Here is a tiny trained network, its code and every weight. The questions are about switching its units off for an input and a class, where a switched-off unit gives its printed mean instead of its output.

import numpy as np


def w(rows, s, z=0):
    codes = np.array(rows[::2]) - 128.0
    scale = np.full(codes.shape[1], s)
    scale[-1] = z or s
    return codes * scale


def norm(h):
    return h / np.sqrt((h * h).mean(-1, keepdims=True) + 1e-5)


def f(y):
    return np.maximum(y, 0)


def log_softmax(a):
    a = a - a.max(-1, keepdims=True)
    return a - np.log(np.exp(a).sum(-1, keepdims=True))


def net(x, mask):
    res = np.array(x, float).reshape(1, 3) / 4 @ E
    u = 0
    for l in range(2):
        y = f(norm(res) @ A[l][:, :-1].T + A[l][:, -1])
        res = res + np.where(mask[u : u + 8], y, B[l][:, -1]) @ B[l][:, :-1]
        u += 8
    return log_softmax(norm(res)[-1] @ U[:, :-1].T + U[:, -1])


A, B = {}, {}
E = w([
[105,176,216,152,233],'x0',
[91,151,43,175,163],'x1',
[196,50,102,55,254],'x2',
],0.008)
A[0] = w([
[105,107,52,78,61,29],'L0N1',
[138,171,83,201,172,55],'L0N2',
[101,194,187,154,141,135],'L0N3',
[185,79,189,111,65,2],'L0N4',
[178,147,138,120,179,99],'L0N5',
[127,128,234,43,94,98],'L0N6',
[85,186,113,120,58,80],'L0N7',
[91,144,6,166,138,34],'L0N8',
],0.014,0.0041)
B[0] = w([
[19,135,176,5,102,219],'L0N1',
[217,201,177,149,151,195],'L0N2',
[39,72,126,53,112,255],'L0N3',
[225,232,188,122,185,205],'L0N4',
[29,88,125,141,55,203],'L0N5',
[184,205,79,205,192,253],'L0N6',
[160,11,97,252,133,231],'L0N7',
[254,225,211,110,179,223],'L0N8',
],0.0084,0.0065)
A[1] = w([
[170,95,73,75,170,166],'L1N1',
[78,133,199,61,97,133],'L1N2',
[117,97,88,108,135,40],'L1N3',
[183,153,66,71,8,97],'L1N4',
[118,36,135,148,151,252],'L1N5',
[159,185,93,175,179,115],'L1N6',
[91,81,19,127,138,105],'L1N7',
[163,65,86,80,195,21],'L1N8',
],0.013,0.0019)
B[1] = w([
[114,98,118,209,106,224],'L1N1',
[160,59,80,81,144,243],'L1N2',
[190,75,119,183,148,146],'L1N3',
[68,134,179,136,253,213],'L1N4',
[147,104,130,90,91,227],'L1N5',
[180,101,101,61,101,254],'L1N6',
[220,119,151,104,110,157],'L1N7',
[61,187,137,224,90,223],'L1N8',
],0.011,0.0053)
U = w([
[214,188,170,157,194,187],'0',
[83,40,123,250,83,203],'1',
[35,77,166,55,203,190],'2',
[204,51,140,75,121,188],'3',
[79,147,97,77,59,24],'4',
[101,147,84,135,94,4],'5',
[76,163,84,96,75,14],'6',
[68,168,34,103,88,2],'7',
],0.017,0.0069)

Each question gives the input, the list of numbers given to net, and the class t.
The units are the neurons (one row each of A and B). Each row of codes is followed by its name. A weight is (code - 128) times the scale printed after its matrix; where a second scale follows, it is the last column's (A, B and U).
mask holds one flag per neuron, layer by layer. A switched-off neuron (its flag False) gives its mean, the last column of its row in B, instead of its output. The means were averaged over made-up inputs and are rounded, as every weight is.
A unit's drop is (log p(t) with every unit on - log p(t) with that unit switched off) / (log p(t) with every unit on - log p(t) with every unit switched off).
The circuit of an input: a set's keep is (log p(t) with only the set's units on - log p(t) with every unit switched off) / (log p(t) with every unit on - log p(t) with every unit switched off). Starting from the 12 units with the biggest drops (on a tie, the unit counted first), units are removed one at a time, each time the one whose removal leaves the highest keep (on an exact tie, the one counted first), for as long as the keep stays at least 0.8.
units of the circuit, in order: the units of the circuit, biggest drop first
k most important neurons: the k neurons with the biggest drops, biggest first
top k neurons in layer l: the k neurons of layer l with the biggest drops, biggest first
input [-6,-7,1], class 0: units of the circuit, in order : (L0N4)
input [5,-2,5], class 1: top 2 neurons in layer 1 : (L1N8, L1N4)
input [-5,-3,5], class 1: 2 most important neurons : (L1N1, L0N8)
input [-6,-6,-6], class 0: 4 most important neurons : (L0N4, L0N3, L1N4, L0N5)
input [-8,7,-1], class 2: 4 most important neurons : (L0N1, L1N4, L0N6, L0N4)
input [-5,4,5], class 1: 3 most important neurons : (L1N1, L0N4, L1N8)
input [4,-1,4], class 1: top 3 neurons in layer 0 : (L0N1, L0N8, L0N4)
input [3,-3,4], class 1: top 4 neurons in layer 0 : (L0N8, L0N4, L0N2, L0N1)
input [-6,1,3], class 2: 2 most important neurons : (L0N1, L1N4)
input [-4,0,6], class 1: 3 most important neurons : (L1N8, L1N1, L0N3)
input [2,-3,-2], class 3: top 3 neurons in layer 0 : (L0N3, L0N8, L0N2)
input [3,1,-5], class 1: top 2 neurons in layer 1 : (L1N6, L1N2)
input [-2,3,-1], class 3: top 4 neurons in layer 1 : (L1N8, L1N4, L1N6, L1N1)
input [-7,-2,3], class 2: units of the circuit, in order : (L1N4)
input [-4,8,8], class 0: top 3 neurons in layer 1 : (L1N6, L1N2, L1N5)
input [-5,-1,4], class 2: 3 most important neurons : (L0N1, L0N7, L1N4)
input [-3,-4,-4], class 0: 2 most important neurons : (L0N4, L0N5)
input [-7,7,0], class 0: top 2 neurons in layer 0 : (L0N8, L0N3)
input [7,4,-5], class 2: top 2 neurons in layer 0 : (L0N3, L0N6)
input [-7,-1,8], class 1: units of the circuit, in order : (L1N8)
input [3,0,2], class 3: 3 most important neurons : (L0N5, L0N4, L0N1)
input [6,1,2], class 2: 2 most important neurons : (L0N7, L1N6)
input [-3,2,-1], class 3: top 2 neurons in layer 0 : (L0N7, L0N1)
